Here is a tiny trained network, its code and every weight. The questions are about switching its units off for an input and a target symbol, where a switched-off unit gives its printed mean instead of its output.

import numpy as np


def w(rows, s, z=0):
    codes = np.array(rows[::2]) - 128.0
    scale = np.full(codes.shape[1], s)
    scale[-1] = z or s
    return codes * scale


def f(y):
    return np.maximum(y, 0)


def softmax(a):
    e = np.exp(a - a.max(-1, keepdims=True))
    return e / e.sum(-1, keepdims=True)


def log_softmax(a):
    a = a - a.max(-1, keepdims=True)
    return a - np.log(np.exp(a).sum(-1, keepdims=True))


def net(x, mask):
    ids = ['αβγδζημστψ'.index(c) for c in x.split()]
    T = len(ids)
    res = E[ids] + P[:T]
    u = 0
    for l in range(3):
        r = res
        for j in range(2):
            rows = slice(2 * j, 2 * j + 2)
            q, k, v = (r @ M[l][rows].T for M in (Q, K, V))
            z = softmax(np.where(np.tri(T) > 0, q @ k.T / 2**0.5, -1e9)) @ v
            o = O[l][rows]
            res = res + np.where(mask[u + j], z, o[:, -1]) @ o[:, :-1]
        u += 2
        y = f(res @ A[l][:, :-1].T + A[l][:, -1])
        res = res + np.where(mask[u : u + 12], y, B[l][:, -1]) @ B[l][:, :-1]
        u += 12
    return log_softmax(res[-1] @ U[:, :-1].T + U[:, -1])


Q, K, V, O, A, B = {}, {}, {}, {}, {}, {}
E = w([
[175,161,107,143,124,128],'α',
[84,184,111,156,158,190],'β',
[183,169,115,143,112,131],'γ',
[119,186,73,104,101,179],'δ',
[174,118,152,96,129,144],'ζ',
[128,160,92,123,106,183],'η',
[154,139,121,68,130,97],'μ',
[168,84,143,181,156,5],'σ',
[160,72,89,226,89,47],'τ',
[97,93,195,119,110,137],'ψ',
],0.021)
P = w([
[101,2,78,202,128,167],'0',
[90,74,98,186,125,130],'1',
[97,101,109,166,111,123],'2',
[105,112,120,156,104,125],'3',
[114,128,127,152,113,128],'4',
[124,134,136,144,110,134],'5',
[131,144,143,135,104,127],'6',
[140,146,153,132,114,142],'7',
[146,147,156,115,115,145],'8',
[138,154,139,92,110,134],'9',
[173,150,190,113,112,175],'10',
[142,169,138,96,114,122],'11',
],0.01)
Q[0] = w([
[139,140,147,21,97,171],'L0H0',
[179,89,133,175,124,88],'L0H0',
[109,87,118,128,197,205],'L0H1',
[190,55,3,123,154,63],'L0H1',
],0.0069)
K[0] = w([
[150,137,88,124,114,170],'L0H0',
[203,109,154,130,132,27],'L0H0',
[91,103,68,147,255,92],'L0H1',
[191,118,85,134,158,94],'L0H1',
],0.0092)
V[0] = w([
[84,182,86,88,146,160],'L0H0',
[171,67,60,2,68,162],'L0H0',
[107,168,52,123,220,175],'L0H1',
[89,127,203,110,192,138],'L0H1',
],0.0069)
O[0] = w([
[112,128,157,87,195,165,78],'L0H0',
[155,101,143,190,195,137,1],'L0H0',
[100,117,105,127,94,2,64],'L0H1',
[84,134,177,56,141,137,148],'L0H1',
],0.009,0.0027)
A[0] = w([
[214,113,63,154,141,149,253],'L0N0',
[131,132,127,77,67,123,168],'L0N1',
[128,122,171,144,91,5,118],'L0N2',
[168,110,140,136,155,148,138],'L0N3',
[209,157,146,130,147,127,110],'L0N4',
[87,102,128,168,163,165,93],'L0N5',
[161,86,171,118,109,58,134],'L0N6',
[115,145,156,107,147,90,116],'L0N7',
[173,180,133,88,106,178,95],'L0N8',
[78,152,150,105,163,152,109],'L0N9',
[108,138,114,77,161,106,162],'L0N10',
[92,166,57,116,133,210,123],'L0N11',
],0.012,0.0042)
B[0] = w([
[122,245,187,97,51,27,253],'L0N0',
[91,76,81,203,180,144,207],'L0N1',
[254,108,163,168,133,192,230],'L0N2',
[96,97,115,36,124,31,158],'L0N3',
[203,83,65,91,131,60,176],'L0N4',
[167,78,103,190,55,79,175],'L0N5',
[210,106,114,132,143,166,219],'L0N6',
[190,63,82,144,137,173,148],'L0N7',
[120,146,57,163,162,146,217],'L0N8',
[176,131,185,154,48,172,217],'L0N9',
[127,113,237,148,70,115,163],'L0N10',
[198,155,132,227,159,196,248],'L0N11',
],0.0056,0.0061)
Q[1] = w([
[87,156,99,85,139,35],'L1H0',
[91,160,184,255,142,182],'L1H0',
[118,115,216,85,69,156],'L1H1',
[108,111,65,73,116,134],'L1H1',
],0.0073)
K[1] = w([
[136,146,148,177,110,128],'L1H0',
[104,145,127,120,121,148],'L1H0',
[164,166,254,108,92,185],'L1H1',
[163,171,163,68,143,86],'L1H1',
],0.0085)
V[1] = w([
[95,81,150,192,133,86],'L1H0',
[2,90,140,120,170,158],'L1H0',
[97,187,86,168,129,175],'L1H1',
[97,157,125,48,75,104],'L1H1',
],0.0084)
O[1] = w([
[73,151,98,160,104,147,166],'L1H0',
[155,136,231,208,175,103,2],'L1H0',
[190,193,176,148,108,220,155],'L1H1',
[224,175,199,255,158,55,47],'L1H1',
],0.0062,0.0078)
A[1] = w([
[192,179,101,94,57,123,20],'L1N0',
[149,2,174,112,116,147,168],'L1N1',
[127,151,218,114,55,113,209],'L1N2',
[63,207,196,43,127,152,236],'L1N3',
[179,94,54,79,143,37,55],'L1N4',
[129,91,116,167,161,127,76],'L1N5',
[165,163,53,166,163,88,185],'L1N6',
[124,170,175,94,103,169,254],'L1N7',
[142,153,126,72,107,83,157],'L1N8',
[150,181,112,88,119,93,151],'L1N9',
[165,137,79,41,117,66,75],'L1N10',
[64,131,64,107,150,140,150],'L1N11',
],0.0094,0.0029)
B[1] = w([
[103,109,253,185,106,128,254],'L1N0',
[185,123,61,106,40,158,219],'L1N1',
[36,114,148,75,137,143,196],'L1N2',
[147,249,244,105,93,135,199],'L1N3',
[174,112,222,99,194,126,221],'L1N4',
[143,103,200,131,94,68,131],'L1N5',
[79,213,137,110,52,129,188],'L1N6',
[93,149,73,96,160,103,222],'L1N7',
[98,88,96,197,97,119,182],'L1N8',
[91,105,166,172,135,103,183],'L1N9',
[142,81,148,207,187,130,223],'L1N10',
[255,112,158,146,93,152,170],'L1N11',
],0.0066,0.01)
Q[2] = w([
[174,142,90,129,16,219],'L2H0',
[137,95,28,167,104,248],'L2H0',
[133,229,204,245,159,253],'L2H1',
[152,97,199,218,2,60],'L2H1',
],0.0054)
K[2] = w([
[84,87,164,57,184,212],'L2H0',
[158,56,104,170,98,59],'L2H0',
[229,253,107,86,205,111],'L2H1',
[162,66,184,9,122,182],'L2H1',
],0.0046)
V[2] = w([
[114,82,104,68,111,86],'L2H0',
[154,185,181,223,99,146],'L2H0',
[255,89,155,164,183,127],'L2H1',
[133,195,106,214,236,115],'L2H1',
],0.0071)
O[2] = w([
[173,152,135,124,106,131,111],'L2H0',
[61,2,110,69,204,188,212],'L2H0',
[249,113,148,201,208,114,112],'L2H1',
[106,59,110,156,79,34,1],'L2H1',
],0.0084,0.0083)
A[2] = w([
[126,127,185,138,94,160,64],'L2N0',
[159,215,224,136,83,151,69],'L2N1',
[69,118,103,114,151,1,123],'L2N2',
[155,147,132,150,99,113,74],'L2N3',
[170,227,158,184,77,112,78],'L2N4',
[73,155,78,167,210,114,104],'L2N5',
[97,100,82,129,140,41,93],'L2N6',
[196,154,210,167,142,137,147],'L2N7',
[162,93,7,146,111,162,196],'L2N8',
[81,107,181,97,229,79,253],'L2N9',
[129,81,133,123,141,85,101],'L2N10',
[192,156,111,105,144,164,114],'L2N11',
],0.0095,0.0065)
B[2] = w([
[131,76,110,132,184,80,204],'L2N0',
[70,118,128,128,187,114,249],'L2N1',
[117,73,2,181,134,61,131],'L2N2',
[85,77,154,99,99,156,141],'L2N3',
[107,80,107,81,96,186,184],'L2N4',
[161,191,180,114,100,124,131],'L2N5',
[75,84,46,118,205,142,130],'L2N6',
[120,205,130,102,147,120,230],'L2N7',
[197,135,61,198,60,138,155],'L2N8',
[124,145,63,106,27,88,172],'L2N9',
[94,142,143,131,122,67,140],'L2N10',
[98,115,67,86,127,176,175],'L2N11',
],0.0081,0.016)
U = w([
[86,63,54,136,175,127,2],'α',
[179,107,48,170,2,212,217],'β',
[88,71,89,139,136,118,48],'γ',
[123,86,110,116,101,125,54],'δ',
[180,211,175,118,27,86,242],'ζ',
[134,114,151,129,59,124,59],'η',
[118,171,73,128,157,68,215],'μ',
[183,150,138,172,170,180,114],'σ',
[131,47,247,206,112,179,66],'τ',
[43,190,128,31,143,160,166],'ψ',
],0.0073,0.0048)

Each question gives the input, a string of symbols that net reads in full, and the target symbol t.
The units are the heads (2 rows each of Q, K, V and O) and the neurons (one row each of A and B). Each row of codes is followed by its name. A weight is (code - 128) times the scale printed after its matrix; where a second scale follows, it is the last column's (O, A, B and U).
mask holds one flag per unit, layer by layer, with each layer's heads first. A switched-off unit (its flag False) gives its mean, the last column of its rows in O or B, instead of its output. The means were averaged over made-up inputs and are rounded, as every weight is.
A unit's drop is (log p(t) with every unit on - log p(t) with that unit switched off) / (log p(t) with every unit on - log p(t) with every unit switched off).
The circuit of an input: a set's keep is (log p(t) with only the set's units on - log p(t) with every unit switched off) / (log p(t) with every unit on - log p(t) with every unit switched off). Starting from the 12 units with the biggest drops (on a tie, the unit counted first), units are removed one at a time, each time the one whose removal leaves the highest keep (on an exact tie, the one counted first), for as long as the keep stays at least 0.8.
circuit, biggest first: the units of the circuit, biggest drop first
k most important neurons: the k neurons with the biggest drops, biggest first
top k neurons in layer l: the k neurons of layer l with the biggest drops, biggest first
input α μ ψ ζ δ ζ α, target ζ: 4 most important neurons => L2N9; L2N1; L1N4; L2N5
input ψ β ψ ζ ζ μ δ β α σ γ, target σ: circuit, biggest first => L0N2; L2H1; L0N6; L1N4
input γ δ β ζ η ζ δ β σ, target σ: circuit, biggest first => L0N2; L2H1; L2N7; L0N6
input β ψ η α η δ ψ ζ σ σ, target σ: circuit, biggest first => L0N2; L2H1; L0N6
input ψ μ ψ β ζ σ ψ η, target β: circuit, biggest first => L1N4; L2N8
input σ ζ μ ζ, target σ: 3 most important neurons => L0N2; L1N10; L0N6
input ζ ψ σ η σ β σ ζ β μ β δ, target β: circuit, biggest first => L0N11; L2N8
input τ α δ ψ, target β: circuit, biggest first => L0N0; L1N0; L1N1; L2N8
input ψ η ζ ζ γ, target ζ: top 2 neurons in layer 0 => L0N4; L0N0
input τ β μ, target τ: top 3 neurons in layer 1 => L1N0; L1N11; L1N10
input τ δ σ, target τ: 3 most important neurons => L0N0; L1N0; L0N11
input ζ σ μ, target ζ: most important neuron => L1N4
input β μ η τ ψ β η σ ψ ψ ψ τ, target ψ: top 2 neurons in layer 0 => L0N0; L0N2
input ψ β β β ψ ζ, target β: 2 most important neurons => L0N0; L0N1
input β ζ ψ β σ, target ψ: 2 most important neurons => L2N7; L1N0
input ψ μ μ ζ ζ ψ σ μ, target ζ: top neuron in layer 1 => L1N10
input β α β μ β β ζ α, target ζ: 3 most important neurons => L2N9; L0N0; L2N1
input α γ ψ ψ μ μ ζ δ ζ γ, target ζ: top 2 neurons in layer 1 => L1N4; L1N0
input ψ τ β ψ β β β μ, target β: top 2 neurons in layer 0 => L0N0; L0N1
input μ ζ δ β β ψ μ α η ψ γ, target ψ: 3 most important neurons => L0N0; L1N0; L1N8
input β σ σ δ, target β: 2 most important neurons => L0N11; L2N8
input τ η γ, target τ: top 2 neurons in layer 1 => L1N0; L1N11
input μ τ β σ ψ α, target ψ: 3 most important neurons => L0N0; L1N0; L1N6
input σ σ β ψ μ, target σ: 2 most important neurons => L1N10; L0N2
input τ α σ ζ, target τ: 4 most important neurons => L0N0; L1N0; L1N10; L1N9
input ζ β μ ζ, target ζ: 2 most important neurons => L2N9; L2N1
input σ ψ ζ ζ, target σ: 2 most important neurons => L1N10; L0N2
input σ ψ μ, target σ: top 3 neurons in layer 0 => L0N2; L0N6; L0N1
input β δ β μ, target β: top neuron in layer 1 => L1N3
input ζ ψ β τ τ, target τ: 3 most important neurons => L0N0; L1N0; L0N11
